Here is a tiny trained network, its code and every weight. The questions are about switching its units off for an input and a class, where a switched-off unit gives its printed mean instead of its output.

import numpy as np


def w(rows, s, z=0):
    codes = np.array(rows[::2]) - 128.0
    scale = np.full(codes.shape[1], s)
    scale[-1] = z or s
    return codes * scale


def norm(h):
    return h / np.sqrt((h * h).mean(-1, keepdims=True) + 1e-5)


def f(y):
    return np.maximum(y, 0)


def log_softmax(a):
    a = a - a.max(-1, keepdims=True)
    return a - np.log(np.exp(a).sum(-1, keepdims=True))


def net(x, mask):
    res = np.array(x, float).reshape(1, 4) / 4 @ E
    u = 0
    for l in range(4):
        y = f(norm(res) @ A[l][:, :-1].T + A[l][:, -1])
        res = res + np.where(mask[u : u + 3], y, B[l][:, -1]) @ B[l][:, :-1]
        u += 3
    return log_softmax(norm(res)[-1] @ U[:, :-1].T + U[:, -1])


A, B = {}, {}
E = w([
[157,155,122,216,137,68,58,95,169,177,102],'x0',
[103,139,200,76,88,92,67,166,113,188,118],'x1',
[71,223,74,114,250,79,101,96,77,83,80],'x2',
[49,142,56,169,144,91,88,108,130,197,136],'x3',
],0.0011)
A[0] = w([
[96,200,109,128,194,57,76,110,86,155,118,126],'0.n1',
[97,127,74,120,169,183,87,80,122,156,135,9],'0.n2',
[114,140,109,88,154,111,109,172,67,122,250,1],'0.n3',
],0.0019,0.0037)
B[0] = w([
[200,71,189,114,80,144,176,126,132,162,108,253],'0.n1',
[96,206,239,59,242,1,109,116,63,54,29,128],'0.n2',
[224,86,181,119,132,227,223,34,128,16,103,128],'0.n3',
],0.002,0.0017)
A[1] = w([
[44,190,176,32,125,56,30,180,79,200,99,68],'1.n1',
[180,156,90,210,224,113,115,51,152,40,93,7],'1.n2',
[98,106,74,248,86,118,46,137,208,224,156,52],'1.n3',
],0.0017,0.0019)
B[1] = w([
[106,144,198,76,89,173,20,200,49,145,57,247],'1.n1',
[232,177,114,185,183,104,210,96,13,67,12,198],'1.n2',
[19,17,55,198,51,70,100,25,239,209,250,246],'1.n3',
],0.0024,0.0014)
A[2] = w([
[67,122,46,98,195,131,168,81,81,56,149,11],'2.n1',
[160,245,93,188,225,64,121,58,135,106,72,100],'2.n2',
[80,101,96,234,107,39,89,55,246,254,210,59],'2.n3',
],0.0023,0.0012)
B[2] = w([
[85,196,72,149,146,138,86,168,207,91,183,166],'2.n1',
[209,78,155,197,122,90,191,53,93,136,85,193],'2.n2',
[20,14,8,229,37,47,28,4,242,231,245,253],'2.n3',
],0.0027,0.0034)
A[3] = w([
[179,201,82,206,223,114,170,85,117,93,79,17],'3.n1',
[52,203,174,31,136,91,3,200,31,206,62,10],'3.n2',
[52,205,55,76,183,172,132,203,207,34,236,3],'3.n3',
],0.0023,0.0017)
B[3] = w([
[176,153,114,146,154,85,162,88,60,106,78,211],'3.n1',
[66,241,233,23,149,35,28,230,7,240,4,252],'3.n2',
[18,218,49,90,211,212,112,212,233,124,201,177],'3.n3',
],0.0037,0.002)
U = w([
[23,242,232,6,139,18,12,244,4,242,11,94],'0',
[11,10,15,247,17,6,10,10,246,252,241,254],'1',
[246,6,248,39,2,238,243,217,199,52,228,126],'2',
[7,244,10,39,240,242,196,244,241,19,239,61],'3',
[241,211,44,241,248,20,245,10,11,15,15,60],'4',
],0.0046,0.00096)

Each question gives the input, the list of numbers given to net, and the class t.
The units are the neurons (one row each of A and B). Each row of codes is followed by its name. A weight is (code - 128) times the scale printed after its matrix; where a second scale follows, it is the last column's (A, B and U).
mask holds one flag per neuron, layer by layer. A switched-off neuron (its flag False) gives its mean, the last column of its row in B, instead of its output. The means were averaged over made-up inputs and are rounded, as every weight is.
A unit's drop is (log p(t) with every unit on - log p(t) with that unit switched off) / (log p(t) with every unit on - log p(t) with every unit switched off).
The circuit of an input: a set's keep is (log p(t) with only the set's units on - log p(t) with every unit switched off) / (log p(t) with every unit on - log p(t) with every unit switched off). Starting from all 12 units, units are removed one at a time, each time the one whose removal leaves the highest keep (on an exact tie, the one counted first), for as long as the keep stays at least 0.8.
units of the circuit, in order: the units of the circuit, biggest drop first
unit that matters most: the unit with the biggest drop
top k neurons: the k neurons with the biggest drops, biggest first
top k neurons in layer l: the k neurons of layer l with the biggest drops, biggest first
drop of u: that unit's drop, to one decimal
input [-7,0,3,4], class 3: units of the circuit, in order => (3.n3; 2.n1)
input [1,-7,-4,-1], class 2: unit that matters most => 1.n3
input [7,2,1,-6], class 4: top 2 neurons => (1.n3; 2.n3)
input [1,6,-4,-5], class 0: top 4 neurons => (2.n3; 2.n2; 1.n3; 0.n1)
input [-3,6,-6,1], class 0: top 2 neurons => (2.n3; 1.n3)
input [-7,-8,2,5], class 3: top 2 neurons => (2.n1; 3.n3)
input [-1,1,0,-7], class 2: units of the circuit, in order => (3.n2; 2.n3)
input [-5,-2,8,8], class 4: top 2 neurons in layer 2 => (2.n2; 2.n3)
input [-6,-6,4,5], class 3: units of the circuit, in order => (2.n1; 3.n3)
input [-4,0,-8,2], class 2: top 3 neurons => (1.n3; 2.n3; 3.n2)
input [-1,-3,0,-3], class 4: top 3 neurons => (1.n3; 2.n3; 3.n1)
input [1,0,2,0], class 4: top 4 neurons => (1.n3; 2.n3; 1.n1; 3.n2)
input [-6,2,2,-4], class 3: top 2 neurons => (1.n1; 3.n3)
input [7,-5,7,3], class 4: top neuron => (1.n2)
input [0,0,3,2], class 4: top 3 neurons => (1.n3; 2.n3; 1.n1)
input [-4,-4,-3,-1], class 2: drop of 3.n2 => 0.3
input [-2,8,-2,5], class 0: drop of 1.n1 => 4.1
input [-8,-7,6,4], class 3: drop of 3.n3 => 1.7
